Below is a small trained network, with its code and all its weights. Each question gives an input and a class and asks what happens when units are switched off, that is, made to give their printed mean instead of their output.

import numpy as np


def w(rows, s, z=0):
    codes = np.array(rows[::2]) - 128.0
    scale = np.full(codes.shape[1], s)
    scale[-1] = z or s
    return codes * scale


def norm(h):
    return h / np.sqrt((h * h).mean(-1, keepdims=True) + 1e-5)


def f(y):
    return np.maximum(y, 0)


def log_softmax(a):
    a = a - a.max(-1, keepdims=True)
    return a - np.log(np.exp(a).sum(-1, keepdims=True))


def net(x, mask):
    res = np.array(x, float).reshape(1, 2) / 4 @ E
    u = 0
    for l in range(2):
        y = f(norm(res) @ A[l][:, :-1].T + A[l][:, -1])
        res = res + np.where(mask[u : u + 8], y, B[l][:, -1]) @ B[l][:, :-1]
        u += 8
    return log_softmax(norm(res)[-1] @ U[:, :-1].T + U[:, -1])


A, B = {}, {}
E = w([
[82,196,164,11,120,156,95,108,190,253,152],'x0',
[165,143,142,33,254,85,124,162,205,66,117],'x1',
],0.0091)
A[0] = w([
[127,73,103,134,130,206,151,157,116,220,161,2],'L0N0',
[49,156,208,80,1,133,185,158,190,181,141,192],'L0N1',
[105,87,104,101,181,99,122,145,118,107,197,43],'L0N2',
[142,210,124,191,137,126,121,46,134,242,180,75],'L0N3',
[12,153,155,113,147,134,205,174,200,113,158,43],'L0N4',
[82,205,75,158,157,166,113,133,21,56,139,48],'L0N5',
[181,167,177,154,189,67,169,136,171,127,186,164],'L0N6',
[134,103,72,189,85,97,116,148,71,153,106,155],'L0N7',
],0.0061,0.0036)
B[0] = w([
[159,171,143,149,99,183,212,208,126,44,200,156],'L0N0',
[82,140,191,133,85,108,130,164,157,25,126,253],'L0N1',
[151,124,158,154,222,2,71,61,102,192,188,149],'L0N2',
[169,44,35,109,241,132,56,96,92,168,84,197],'L0N3',
[106,194,119,217,113,140,156,144,49,67,132,160],'L0N4',
[97,166,239,170,57,95,169,131,217,105,237,173],'L0N5',
[89,108,109,113,71,88,66,115,55,120,190,196],'L0N6',
[149,138,129,87,191,98,86,63,118,147,146,232],'L0N7',
],0.0067,0.0071)
A[1] = w([
[118,194,154,59,75,237,144,112,237,202,115,66],'L1N0',
[73,87,52,152,73,217,148,80,27,222,71,61],'L1N1',
[187,24,70,246,114,117,246,216,100,93,73,72],'L1N2',
[231,176,109,86,204,148,109,76,112,199,77,133],'L1N3',
[67,131,173,215,81,97,118,124,110,178,174,63],'L1N4',
[212,156,106,1,197,64,138,206,162,103,82,105],'L1N5',
[75,122,184,124,190,84,96,117,117,149,165,3],'L1N6',
[161,104,205,195,132,93,121,229,110,94,216,127],'L1N7',
],0.0081,0.0042)
B[1] = w([
[167,216,214,246,147,140,165,64,204,60,124,199],'L1N0',
[163,78,63,66,168,42,127,137,73,171,178,195],'L1N1',
[141,185,170,104,158,128,174,42,219,129,178,214],'L1N2',
[109,59,129,198,155,77,20,174,40,166,132,139],'L1N3',
[103,70,92,96,140,98,118,154,104,109,87,217],'L1N4',
[118,57,47,142,114,86,182,74,72,155,145,233],'L1N5',
[179,121,187,131,99,206,62,200,136,141,119,182],'L1N6',
[80,201,155,133,105,189,107,185,143,139,81,255],'L1N7',
],0.011,0.0085)
U = w([
[88,249,198,208,180,123,191,80,198,31,206,219],'0',
[71,26,31,108,226,40,70,101,37,156,228,236],'1',
[22,180,161,122,86,195,39,253,89,122,83,194],'2',
[177,67,69,8,49,197,209,131,217,227,24,3],'3',
[239,34,72,73,46,227,213,108,204,180,98,3],'4',
[230,103,45,55,29,149,197,158,200,188,89,3],'5',
[181,58,66,49,61,194,183,136,225,223,11,3],'6',
[147,64,15,1,88,205,180,109,239,161,54,3],'7',
],0.0091,0.0052)

Each question gives the input, the list of numbers given to net, and the class t.
The units are the neurons (one row each of A and B). Each row of codes is followed by its name. A weight is (code - 128) times the scale printed after its matrix; where a second scale follows, it is the last column's (A, B and U).
mask holds one flag per neuron, layer by layer. A switched-off neuron (its flag False) gives its mean, the last column of its row in B, instead of its output. The means were averaged over made-up inputs and are rounded, as every weight is.
A unit's drop is (log p(t) with every unit on - log p(t) with that unit switched off) / (log p(t) with every unit on - log p(t) with every unit switched off).
The circuit of an input: a set's keep is (log p(t) with only the set's units on - log p(t) with every unit switched off) / (log p(t) with every unit on - log p(t) with every unit switched off). Starting from the 12 units with the biggest drops (on a tie, the unit counted first), units are removed one at a time, each time the one whose removal leaves the highest keep (on an exact tie, the one counted first), for as long as the keep stays at least 0.8.
circuit, biggest first: the units of the circuit, biggest drop first
most important unit: the unit with the biggest drop
k most important neurons: the k neurons with the biggest drops, biggest first
k most important neurons of layer l: the k neurons of layer l with the biggest drops, biggest first
drop of u: that unit's drop, to one decimal
input [6,-6], class 0: 2 most important neurons of layer 0 => L0N1, L0N6
input [-2,5], class 1: circuit, biggest first => L1N5
input [-3,-1], class 2: 2 most important neurons of layer 0 => L0N5, L0N7
input [2,-3], class 2: 2 most important neurons => L0N1, L0N0
input [7,-7], class 0: 4 most important neurons => L1N0, L0N1, L0N6, L0N0
input [-1,-3], class 2: 2 most important neurons => L0N5, L1N5
input [5,-8], class 1: 2 most important neurons => L0N3, L1N1
input [-3,3], class 2: circuit, biggest first => L1N7, L1N0
input [2,3], class 2: 4 most important neurons of layer 0 => L0N3, L0N6, L0N4, L0N7
input [4,-5], class 1: 3 most important neurons => L0N3, L1N1, L0N5
input [3,4], class 1: 2 most important neurons => L1N5, L0N5
input [-5,6], class 1: 3 most important neurons => L1N5, L1N0, L0N1
input [0,0], class 2: 2 most important neurons of layer 0 => L0N3, L0N7
input [2,-1], class 2: most important unit => L0N1
input [2,-5], class 1: drop of L0N3 => 4.5
input [0,8], class 1: drop of L1N5 => 0.1
input [7,-5], class 0: drop of L0N1 => 2.3
